Below are the code and all the weights of a small trained network. Each question names an input and a class and asks about switching units off, where a switched-off unit gives its printed mean instead of its output.

import numpy as np


def w(rows, s, z=0):
    codes = np.array(rows[::2]) - 128.0
    scale = np.full(codes.shape[1], s)
    scale[-1] = z or s
    return codes * scale


def norm(h):
    return h / np.sqrt((h * h).mean(-1, keepdims=True) + 1e-5)


def f(y):
    return y / 2 * (1 + np.tanh(0.7978845608 * (y + 0.044715 * y**3)))


def log_softmax(a):
    a = a - a.max(-1, keepdims=True)
    return a - np.log(np.exp(a).sum(-1, keepdims=True))


def net(x, mask):
    res = np.array(x, float).reshape(1, 2) / 4 @ E
    u = 0
    for l in range(2):
        y = f(norm(res) @ A[l][:, :-1].T + A[l][:, -1])
        res = res + np.where(mask[u : u + 8], y, B[l][:, -1]) @ B[l][:, :-1]
        u += 8
    return log_softmax(norm(res)[-1] @ U[:, :-1].T + U[:, -1])


A, B = {}, {}
E = w([
[126,254,6,165,89,37,72,244,148],'x0',
[136,156,178,239,102,197,213,228,47],'x1',
],0.01)
A[0] = w([
[34,137,126,154,186,159,164,183,75,129],'L0N1',
[94,212,132,155,69,25,115,189,129,123],'L0N2',
[159,56,210,157,239,241,120,148,73,128],'L0N3',
[134,53,159,113,217,113,148,37,148,84],'L0N4',
[130,159,224,60,254,54,98,44,155,26],'L0N5',
[175,80,116,97,173,99,73,126,41,3],'L0N6',
[196,114,126,32,151,19,67,64,137,78],'L0N7',
[92,189,192,170,105,200,195,166,44,100],'L0N8',
],0.0071,0.0057)
B[0] = w([
[148,151,120,124,134,95,81,68,224,181],'L0N1',
[142,130,222,26,195,117,159,176,40,247],'L0N2',
[114,181,131,86,130,80,112,196,45,255],'L0N3',
[107,138,175,61,158,101,134,153,54,223],'L0N4',
[93,96,240,180,37,155,172,133,108,195],'L0N5',
[131,74,79,166,82,190,201,100,217,112],'L0N6',
[106,142,201,190,51,181,251,162,158,230],'L0N7',
[124,40,84,96,62,93,155,34,255,246],'L0N8',
],0.0085,0.0073)
A[1] = w([
[220,169,68,170,135,208,7,64,68,3],'L1N1',
[115,107,183,117,158,161,112,45,108,109],'L1N2',
[160,87,192,133,149,147,162,106,87,121],'L1N3',
[112,131,124,164,75,132,164,123,162,161],'L1N4',
[110,117,144,109,102,167,115,83,188,67],'L1N5',
[115,135,136,113,73,98,98,143,115,139],'L1N6',
[123,78,69,61,173,130,77,58,144,125],'L1N7',
[124,55,175,123,143,138,116,72,111,109],'L1N8',
],0.02,0.015)
B[1] = w([
[35,97,217,19,108,3,191,86,191,129],'L1N1',
[177,182,30,200,166,134,76,154,143,205],'L1N2',
[74,95,186,84,122,103,199,120,137,247],'L1N3',
[131,94,99,126,99,112,97,73,176,233],'L1N4',
[157,113,65,181,84,102,114,68,199,162],'L1N5',
[142,94,119,177,164,182,119,96,111,209],'L1N6',
[80,92,231,44,195,51,247,195,33,145],'L1N7',
[179,179,71,150,137,151,43,161,115,215],'L1N8',
],0.016,0.013)
U = w([
[193,226,83,164,244,152,69,219,18,161],'0',
[199,90,37,232,58,91,84,38,244,158],'1',
[46,42,254,39,99,58,250,111,87,191],'2',
[57,184,152,25,52,236,28,86,92,5],'3',
[57,196,143,68,65,197,55,70,81,5],'4',
[37,210,143,40,65,232,48,58,83,5],'5',
[93,191,153,44,49,209,42,65,75,5],'6',
],0.02,0.017)

Each question gives the input, the list of numbers given to net, and the class t.
The units are the neurons (one row each of A and B). Each row of codes is followed by its name. A weight is (code - 128) times the scale printed after its matrix; where a second scale follows, it is the last column's (A, B and U).
mask holds one flag per neuron, layer by layer. A switched-off neuron (its flag False) gives its mean, the last column of its row in B, instead of its output. The means were averaged over made-up inputs and are rounded, as every weight is.
A unit's drop is (log p(t) with every unit on - log p(t) with that unit switched off) / (log p(t) with every unit on - log p(t) with every unit switched off).
most important unit: the unit with the biggest drop
k most important neurons: the k neurons with the biggest drops, biggest first
top k neurons in layer l: the k neurons of layer l with the biggest drops, biggest first
drop of u: that unit's drop, to one decimal
input [-8,-2], class 0: most important unit	L1N2
input [-8,6], class 0: top 2 neurons in layer 0	(L0N3, L0N7)
input [-2,7], class 1: 2 most important neurons	(L0N8, L0N2)
input [-1,2], class 2: 4 most important neurons	(L1N7, L0N8, L0N7, L0N5)
input [7,8], class 1: top 2 neurons in layer 1	(L1N3, L1N8)
input [4,5], class 1: top 2 neurons in layer 0	(L0N8, L0N3)
input [1,3], class 2: top 2 neurons in layer 1	(L1N7, L1N2)
input [3,0], class 2: top 2 neurons in layer 1	(L1N2, L1N8)
input [-3,-3], class 2: 3 most important neurons	(L1N3, L0N7, L0N8)
input [-5,8], class 1: top 4 neurons in layer 0	(L0N8, L0N2, L0N1, L0N7)
input [3,-2], class 2: top 3 neurons in layer 0	(L0N2, L0N3, L0N7)
input [1,1], class 2: 2 most important neurons	(L1N7, L0N5)
input [-7,7], class 0: 3 most important neurons	(L0N7, L1N8, L1N2)
input [-1,-2], class 2: 3 most important neurons	(L0N7, L0N8, L1N3)
input [7,2], class 0: most important unit	L1N3
input [5,8], class 1: 2 most important neurons	(L0N8, L1N3)
input [7,-5], class 0: 2 most important neurons	(L1N3, L1N4)
input [-1,3], class 2: 2 most important neurons	(L1N7, L0N7)
input [4,-1], class 0: 2 most important neurons	(L1N3, L0N5)
input [-7,-3], class 0: 2 most important neurons	(L1N2, L1N8)
input [1,-2], class 2: most important unit	L0N8
input [0,-1], class 2: drop of L0N8	0.1
